Below is a small trained network, with its code and all its weights. Each question gives an input and a target symbol and asks what happens when units are switched off, that is, made to give their printed mean instead of their output.

import numpy as np


def w(rows, s, z=0):
    codes = np.array(rows[::2]) - 128.0
    scale = np.full(codes.shape[1], s)
    scale[-1] = z or s
    return codes * scale


def norm(h):
    return h / np.sqrt((h * h).mean(-1, keepdims=True) + 1e-5)


def f(y):
    return y / 2 * (1 + np.tanh(0.7978845608 * (y + 0.044715 * y**3)))


def softmax(a):
    e = np.exp(a - a.max(-1, keepdims=True))
    return e / e.sum(-1, keepdims=True)


def log_softmax(a):
    a = a - a.max(-1, keepdims=True)
    return a - np.log(np.exp(a).sum(-1, keepdims=True))


def net(x, mask):
    ids = ['ζθλμξπτω'.index(c) for c in x.split()]
    T = len(ids)
    res = E[ids] + P[:T]
    r = norm(res)
    for j in range(2):
        rows = slice(2 * j, 2 * j + 2)
        q, k, v = (r @ M[0][rows].T for M in (Q, K, V))
        z = softmax(np.where(np.tri(T) > 0, q @ k.T / 2**0.5, -1e9)) @ v
        o = O[0][rows]
        res = res + np.where(mask[j], z, o[:, -1]) @ o[:, :-1]
    y = f(norm(res) @ A[0][:, :-1].T + A[0][:, -1])
    res = res + np.where(mask[2:6], y, B[0][:, -1]) @ B[0][:, :-1]
    return log_softmax(norm(res)[-1] @ U[:, :-1].T + U[:, -1])


Q, K, V, O, A, B = {}, {}, {}, {}, {}, {}
E = w([
[164,183,143,155,61],'ζ',
[66,107,134,233,59],'θ',
[81,164,53,187,104],'λ',
[150,197,159,210,105],'μ',
[165,100,130,219,127],'ξ',
[47,106,201,95,108],'π',
[8,174,54,107,194],'τ',
[160,71,105,199,4],'ω',
],0.017)
P = w([
[106,171,245,130,165],'0',
[98,187,184,135,123],'1',
[112,183,160,127,121],'2',
[122,176,143,128,116],'3',
[133,170,126,125,109],'4',
[144,166,110,112,112],'5',
[155,166,94,112,109],'6',
],0.011)
Q[0] = w([
[52,164,70,176,168],'head 0',
[244,211,131,148,92],'head 0',
[81,146,94,189,187],'head 1',
[145,253,7,176,68],'head 1',
],0.028)
K[0] = w([
[51,145,98,192,173],'head 0',
[206,190,82,193,83],'head 0',
[97,120,102,180,178],'head 1',
[89,167,5,127,137],'head 1',
],0.031)
V[0] = w([
[192,114,249,202,28],'head 0',
[94,177,131,201,117],'head 0',
[136,146,134,254,197],'head 1',
[185,160,223,218,27],'head 1',
],0.018)
O[0] = w([
[184,19,130,9,116,249],'head 0',
[68,144,122,69,102,247],'head 0',
[226,173,173,134,49,211],'head 1',
[56,229,105,254,181,207],'head 1',
],0.013,0.017)
A[0] = w([
[173,77,102,95,84,5],'neuron 0',
[109,43,84,202,111,35],'neuron 1',
[251,95,138,134,83,156],'neuron 2',
[113,127,114,188,211,65],'neuron 3',
],0.026,0.0023)
B[0] = w([
[177,152,168,251,41,207],'neuron 0',
[29,17,214,207,156,151],'neuron 1',
[83,116,67,122,228,247],'neuron 2',
[107,83,51,116,73,166],'neuron 3',
],0.023,0.014)
U = w([
[186,133,72,220,136,44],'ζ',
[151,155,113,73,254,209],'θ',
[80,80,218,163,159,95],'λ',
[111,176,20,17,41,44],'μ',
[141,234,211,125,129,210],'ξ',
[128,131,182,40,181,163],'π',
[191,87,145,19,109,254],'τ',
[130,143,121,114,148,40],'ω',
],0.0095,0.0041)

Each question gives the input, a string of symbols that net reads in full, and the target symbol t.
The units are the heads (2 rows each of Q, K, V and O) and the neurons (one row each of A and B). Each row of codes is followed by its name. A weight is (code - 128) times the scale printed after its matrix; where a second scale follows, it is the last column's (O, A, B and U).
mask holds one flag per unit, heads first, then neurons. A switched-off unit (its flag False) gives its mean, the last column of its rows in O or B, instead of its output. The means were averaged over made-up inputs and are rounded, as every weight is.
A unit's drop is (log p(t) with every unit on - log p(t) with that unit switched off) / (log p(t) with every unit on - log p(t) with every unit switched off).
The circuit of an input: a set's keep is (log p(t) with only the set's units on - log p(t) with every unit switched off) / (log p(t) with every unit on - log p(t) with every unit switched off). Starting from all 6 units, units are removed one at a time, each time the one whose removal leaves the highest keep (on an exact tie, the one counted first), for as long as the keep stays at least 0.8.
circuit, biggest first: the units of the circuit, biggest drop first
unit that matters most: the unit with the biggest drop
top k neurons: the k neurons with the biggest drops, biggest first
heads that matter: for each layer, one digit per head in row order, 1 if its drop is at least 0.15 and else 0, layers parted by /
drop of u: that unit's drop, to one decimal
input ζ ζ μ ζ θ π, target ζ: unit that matters most -> head 1
input π θ ζ ω, target λ: circuit, biggest first -> [head 1; neuron 1; head 0]
input π λ θ π, target π: circuit, biggest first -> [neuron 0; head 1; neuron 2; neuron 3]
input θ ξ ξ θ, target μ: top 2 neurons -> [neuron 0; neuron 1]
input ζ τ ζ τ ω ζ π, target ζ: top 2 neurons -> [neuron 3; neuron 2]
input θ ζ π ζ ω μ θ, target μ: top 3 neurons -> [neuron 0; neuron 2; neuron 1]
input π λ π, target π: circuit, biggest first -> [neuron 0; neuron 2; neuron 3; head 1]
input λ θ τ θ ξ, target τ: heads that matter -> 01
input μ λ ξ π, target μ: top 3 neurons -> [neuron 3; neuron 0; neuron 2]
input ω ζ ξ, target θ: top 2 neurons -> [neuron 2; neuron 0]
input μ μ μ, target ξ: top 3 neurons -> [neuron 2; neuron 3; neuron 0]
input τ θ μ θ ω, target τ: drop of head 0 -> 0.2
input τ θ π ξ, target τ: drop of neuron 3 -> 0.0
input ζ μ ξ ω, target λ: top neuron -> [neuron 1]
input π τ ω μ ω ζ, target τ: drop of neuron 0 -> 0.1
